Below are the code and all the weights of a small trained network. Each question names an input and a class and asks about switching units off, where a switched-off unit gives its printed mean instead of its output.

import numpy as np


def w(rows, s, z=0):
    codes = np.array(rows[::2]) - 128.0
    scale = np.full(codes.shape[1], s)
    scale[-1] = z or s
    return codes * scale


def f(y):
    return y / 2 * (1 + np.tanh(0.7978845608 * (y + 0.044715 * y**3)))


def log_softmax(a):
    a = a - a.max(-1, keepdims=True)
    return a - np.log(np.exp(a).sum(-1, keepdims=True))


def net(x, mask):
    res = np.array(x, float).reshape(1, 8) / 4 @ E
    y = f(res @ A[0][:, :-1].T + A[0][:, -1])
    res = res + np.where(mask, y, B[0][:, -1]) @ B[0][:, :-1]
    return log_softmax(res[-1] @ U[:, :-1].T + U[:, -1])


A, B = {}, {}
E = w([
[138,73,130,99,162,106,107],'x0',
[124,175,156,177,204,27,76],'x1',
[24,61,140,89,120,230,184],'x2',
[255,85,39,59,86,100,122],'x3',
[58,171,56,160,156,181,119],'x4',
[219,133,221,169,25,217,75],'x5',
[32,106,81,201,37,79,190],'x6',
[132,228,199,167,143,148,219],'x7',
],0.0079)
A[0] = w([
[124,115,114,147,156,95,54,183],'N1',
[115,178,150,130,195,131,127,150],'N2',
[62,83,168,146,184,71,106,212],'N3',
[107,174,216,125,126,197,167,186],'N4',
[121,161,28,89,117,140,126,187],'N5',
[135,154,151,121,65,211,84,210],'N6',
[164,28,153,87,89,116,112,171],'N7',
[194,143,37,185,135,139,144,253],'N8',
[104,113,134,69,169,66,135,175],'N9',
[64,75,128,72,135,153,203,147],'N10',
[78,72,121,145,46,169,194,160],'N11',
[170,167,156,143,81,59,116,217],'N12',
[138,192,106,109,58,166,176,177],'N13',
[136,245,52,170,135,56,166,205],'N14',
[111,52,84,114,145,120,87,221],'N15',
],0.011,0.0044)
B[0] = w([
[136,167,108,86,116,131,70,182],'N1',
[126,199,120,77,132,162,74,193],'N2',
[68,216,100,130,62,217,113,224],'N3',
[143,154,167,130,140,182,155,232],'N4',
[86,46,114,64,146,110,110,196],'N5',
[163,51,254,51,119,149,44,214],'N6',
[187,120,54,157,33,89,134,209],'N7',
[126,107,111,13,115,1,134,196],'N8',
[107,175,72,97,89,178,134,205],'N9',
[119,69,29,200,161,201,247,218],'N10',
[62,25,155,185,23,166,122,215],'N11',
[184,222,147,152,64,63,191,207],'N12',
[125,36,149,76,157,62,137,187],'N13',
[59,172,169,97,203,45,157,252],'N14',
[134,115,32,118,106,148,64,211],'N15',
],0.0084,0.012)
U = w([
[58,81,53,185,133,198,218,209],'0',
[115,79,25,73,224,139,107,22],'1',
[78,21,163,160,66,172,105,38],'2',
[208,123,217,83,163,200,81,254],'3',
[109,153,172,104,134,28,167,84],'4',
[140,111,25,131,101,136,57,183],'5',
[59,223,137,153,123,161,96,149],'6',
[251,117,78,143,77,102,155,39],'7',
],0.011,0.0021)

Each question gives the input, the list of numbers given to net, and the class t.
The units are the neurons (one row each of A and B). Each row of codes is followed by its name. A weight is (code - 128) times the scale printed after its matrix; where a second scale follows, it is the last column's (A, B and U).
mask holds one flag per neuron, in row order. A switched-off neuron (its flag False) gives its mean, the last column of its row in B, instead of its output. The means were averaged over made-up inputs and are rounded, as every weight is.
A unit's drop is (log p(t) with every unit on - log p(t) with that unit switched off) / (log p(t) with every unit on - log p(t) with every unit switched off).
The circuit of an input: a set's keep is (log p(t) with only the set's units on - log p(t) with every unit switched off) / (log p(t) with every unit on - log p(t) with every unit switched off). Starting from the 12 units with the biggest drops (on a tie, the unit counted first), units are removed one at a time, each time the one whose removal leaves the highest keep (on an exact tie, the one counted first), for as long as the keep stays at least 0.8.
units of the circuit, in order: the units of the circuit, biggest drop first
k most important neurons: the k neurons with the biggest drops, biggest first
drop of u: that unit's drop, to one decimal
input [5,6,2,-6,-4,2,-5,6], class 6: units of the circuit, in order : N3
input [6,-2,2,-5,-1,-2,-4,-1], class 0: units of the circuit, in order : N10, N6
input [8,7,-8,6,-1,8,0,5], class 4: units of the circuit, in order : N14, N8
input [0,7,-3,-1,-1,6,2,0], class 4: units of the circuit, in order : N12, N15
input [-8,8,2,3,5,-5,6,-4], class 1: units of the circuit, in order : N5, N12
input [-6,-4,7,-1,4,2,-6,1], class 2: 3 most important neurons : N11, N6, N10
input [6,-4,8,7,6,1,1,7], class 2: 3 most important neurons : N11, N6, N13
input [3,-3,5,3,-7,1,-2,-6], class 5: 3 most important neurons : N15, N7, N12
input [-6,-3,2,-2,8,2,-1,8], class 3: 2 most important neurons : N4, N6
input [5,4,6,3,-8,4,7,-8], class 5: 2 most important neurons : N7, N15
input [6,6,7,-5,1,-2,-4,0], class 6: 3 most important neurons : N3, N2, N11
input [0,-1,-7,1,6,-1,5,-4], class 4: 3 most important neurons : N14, N10, N8
input [-4,6,-1,1,1,-4,-7,3], class 6: units of the circuit, in order : N2, N13
input [-3,5,-6,6,5,-8,-1,-1], class 4: units of the circuit, in order : N14
input [1,7,-4,-8,0,8,-2,5], class 3: 3 most important neurons : N6, N4, N9
input [0,8,-7,-3,-1,0,7,-5], class 6: 2 most important neurons : N3, N1
input [7,-1,7,1,-3,-2,-8,6], class 0: 2 most important neurons : N10, N6
input [-8,0,8,-8,6,2,7,2], class 2: drop of N11 : 1.6
input [8,4,8,5,-5,0,-6,-2], class 5: drop of N12 : 0.1
input [4,-7,-1,-6,7,3,8,-2], class 2: drop of N11 : 0.2
